Here is a tiny trained network, its code and every weight. The questions are about switching its units off for an input and a class, where a switched-off unit gives its printed mean instead of its output.

import numpy as np


def w(rows, s, z=0):
    codes = np.array(rows[::2]) - 128.0
    scale = np.full(codes.shape[1], s)
    scale[-1] = z or s
    return codes * scale


def f(y):
    return np.maximum(y, 0)


def log_softmax(a):
    a = a - a.max(-1, keepdims=True)
    return a - np.log(np.exp(a).sum(-1, keepdims=True))


def net(x, mask):
    res = np.array(x, float).reshape(1, 7) / 4 @ E
    y = f(res @ A[0][:, :-1].T + A[0][:, -1])
    res = res + np.where(mask, y, B[0][:, -1]) @ B[0][:, :-1]
    return log_softmax(res[-1] @ U[:, :-1].T + U[:, -1])


A, B = {}, {}
E = w([
[129,130,131,131],'x0',
[106,113,119,108],'x1',
[3,217,19,182],'x2',
[37,2,200,209],'x3',
[201,43,5,200],'x4',
[107,117,122,113],'x5',
[116,121,125,121],'x6',
],0.0058)
A[0] = w([
[80,176,148,68,118],'N1',
[162,96,76,146,98],'N2',
[145,102,144,114,246],'N3',
[185,177,81,23,65],'N4',
[61,30,205,204,65],'N5',
[230,50,187,32,96],'N6',
[172,36,59,136,109],'N7',
[168,57,180,114,92],'N8',
[100,155,253,103,100],'N9',
[65,157,108,171,156],'N10',
],0.012,0.011)
B[0] = w([
[124,62,156,161,173],'N1',
[111,113,189,167,157],'N2',
[174,74,61,29,250],'N3',
[139,206,227,108,178],'N4',
[161,253,194,96,209],'N5',
[66,168,57,163,224],'N6',
[178,96,191,190,187],'N7',
[77,116,72,135,183],'N8',
[168,71,162,201,197],'N9',
[83,110,53,105,189],'N10',
],0.023,0.011)
U = w([
[144,239,224,54,110],'0',
[2,168,86,190,49],'1',
[170,82,151,33,255],'2',
[166,48,212,187,31],'3',
[170,95,138,35,190],'4',
],0.007,0.0063)

Each question gives the input, the list of numbers given to net, and the class t.
The units are the neurons (one row each of A and B). Each row of codes is followed by its name. A weight is (code - 128) times the scale printed after its matrix; where a second scale follows, it is the last column's (A, B and U).
mask holds one flag per neuron, in row order. A switched-off neuron (its flag False) gives its mean, the last column of its row in B, instead of its output. The means were averaged over made-up inputs and are rounded, as every weight is.
A unit's drop is (log p(t) with every unit on - log p(t) with that unit switched off) / (log p(t) with every unit on - log p(t) with every unit switched off).
The circuit of an input: a set's keep is (log p(t) with only the set's units on - log p(t) with every unit switched off) / (log p(t) with every unit on - log p(t) with every unit switched off). Starting from all 10 units, units are removed one at a time, each time the one whose removal leaves the highest keep (on an exact tie, the one counted first), for as long as the keep stays at least 0.8.
circuit, biggest first: the units of the circuit, biggest drop first
unit that matters most: the unit with the biggest drop
top k neurons: the k neurons with the biggest drops, biggest first
drop when u is switched off: that unit's drop, to one decimal
input [-4,2,7,8,0,8,1], class 0: circuit, biggest first -> N5
input [7,-3,6,-7,6,1,3], class 0: top 2 neurons -> N4; N3
input [-1,0,-4,4,-7,0,-6], class 3: top 3 neurons -> N9; N10; N1
input [5,-4,-5,-4,0,1,0], class 1: top 3 neurons -> N6; N5; N7
input [0,-5,-5,3,-4,-3,6], class 1: top 4 neurons -> N6; N8; N7; N4
input [7,7,-8,7,-4,0,3], class 1: top 4 neurons -> N6; N8; N4; N9
input [-3,-3,1,-3,8,5,4], class 3: top 2 neurons -> N7; N2
input [8,4,-7,-7,-8,-6,-1], class 3: top 4 neurons -> N9; N5; N1; N10
input [-6,-4,-6,-4,-6,1,-1], class 1: top 3 neurons -> N6; N7; N5
input [7,-8,-2,7,6,3,-7], class 0: top 2 neurons -> N5; N9
input [-5,1,-1,5,-2,-4,-3], class 0: top 2 neurons -> N5; N1
input [6,-4,-8,-1,7,-8,0], class 1: top 2 neurons -> N6; N8
input [4,-6,-1,5,-7,5,0], class 3: top 2 neurons -> N9; N1
input [5,-3,-4,2,-6,-3,4], class 3: top 3 neurons -> N9; N10; N1
input [0,-2,-6,-8,2,3,5], class 0: unit that matters most -> N4
input [3,-1,3,5,1,-4,6], class 0: drop when N3 is switched off -> 0.2
input [-6,-7,6,-4,7,-6,-7], class 3: drop when N3 is switched off -> 0.5
input [1,-7,-7,5,2,7,6], class 1: drop when N8 is switched off -> 0.8
